Here is a tiny trained network, its code and every weight. The questions are about switching its units off for an input and a class, where a switched-off unit gives its printed mean instead of its output.

import numpy as np


def w(rows, s, z=0):
    codes = np.array(rows[::2]) - 128.0
    scale = np.full(codes.shape[1], s)
    scale[-1] = z or s
    return codes * scale


def norm(h):
    return h / np.sqrt((h * h).mean(-1, keepdims=True) + 1e-5)


def f(y):
    return np.maximum(y, 0)


def log_softmax(a):
    a = a - a.max(-1, keepdims=True)
    return a - np.log(np.exp(a).sum(-1, keepdims=True))


def net(x, mask):
    res = np.array(x, float).reshape(1, 4) / 4 @ E
    u = 0
    for l in range(2):
        y = f(norm(res) @ A[l][:, :-1].T + A[l][:, -1])
        res = res + np.where(mask[u : u + 3], y, B[l][:, -1]) @ B[l][:, :-1]
        u += 3
    return log_softmax(norm(res)[-1] @ U[:, :-1].T + U[:, -1])


A, B = {}, {}
E = w([
[98,254,125,216,159,230,85],'x0',
[207,92,224,147,33,172,131],'x1',
[27,78,242,126,113,39,179],'x2',
[70,105,52,93,211,185,224],'x3',
],0.0056)
A[0] = w([
[33,140,77,98,163,172,79,252],'0.n0',
[2,167,89,119,147,243,34,164],'0.n1',
[174,196,121,49,18,134,46,141],'0.n2',
],0.0053,0.0037)
B[0] = w([
[103,164,194,80,236,123,68,253],'0.n0',
[149,224,84,200,254,73,19,236],'0.n1',
[44,56,141,87,126,232,217,208],'0.n2',
],0.0072,0.0048)
A[1] = w([
[65,185,164,151,165,172,100,73],'1.n0',
[249,219,133,130,157,255,168,172],'1.n1',
[194,20,96,46,96,10,200,253],'1.n2',
],0.0065,0.0026)
B[1] = w([
[110,107,143,113,145,163,154,201],'1.n0',
[99,6,161,83,90,138,135,210],'1.n1',
[74,56,155,136,62,130,60,254],'1.n2',
],0.012,0.007)
U = w([
[90,103,91,111,218,214,72,247],'0',
[157,144,53,149,86,48,148,12],'1',
[218,176,83,187,236,2,75,28],'2',
[176,223,233,169,90,128,222,11],'3',
[189,157,20,199,74,78,189,3],'4',
[113,9,184,63,37,147,190,247],'5',
[68,184,81,74,221,63,175,65],'6',
],0.0086,0.0047)

Each question gives the input, the list of numbers given to net, and the class t.
The units are the neurons (one row each of A and B). Each row of codes is followed by its name. A weight is (code - 128) times the scale printed after its matrix; where a second scale follows, it is the last column's (A, B and U).
mask holds one flag per neuron, layer by layer. A switched-off neuron (its flag False) gives its mean, the last column of its row in B, instead of its output. The means were averaged over made-up inputs and are rounded, as every weight is.
A unit's drop is (log p(t) with every unit on - log p(t) with that unit switched off) / (log p(t) with every unit on - log p(t) with every unit switched off).
The circuit of an input: a set's keep is (log p(t) with only the set's units on - log p(t) with every unit switched off) / (log p(t) with every unit on - log p(t) with every unit switched off). Starting from all 6 units, units are removed one at a time, each time the one whose removal leaves the highest keep (on an exact tie, the one counted first), for as long as the keep stays at least 0.8.
units of the circuit, in order: the units of the circuit, biggest drop first
top k neurons: the k neurons with the biggest drops, biggest first
top k neurons in layer l: the k neurons of layer l with the biggest drops, biggest first
drop of u: that unit's drop, to one decimal
input [2,-8,-4,-2], class 2: top 2 neurons	0.n1, 1.n2
input [2,0,3,-2], class 3: units of the circuit, in order	1.n1, 1.n2, 0.n0
input [1,5,-7,2], class 5: units of the circuit, in order	1.n1
input [2,-8,-3,-3], class 2: units of the circuit, in order	0.n1, 1.n2
input [8,4,-6,-8], class 5: top 3 neurons	1.n1, 0.n2, 0.n0
input [1,0,3,2], class 6: units of the circuit, in order	1.n2, 1.n1
input [5,-5,4,0], class 2: top 2 neurons in layer 0	0.n1, 0.n2
input [6,-2,7,0], class 6: top 2 neurons in layer 1	1.n2, 1.n1
input [6,-2,6,1], class 6: drop of 1.n2	0.4
input [8,-3,4,-1], class 2: drop of 0.n1	0.6
input [-2,-2,-7,-3], class 5: drop of 0.n1	0.1
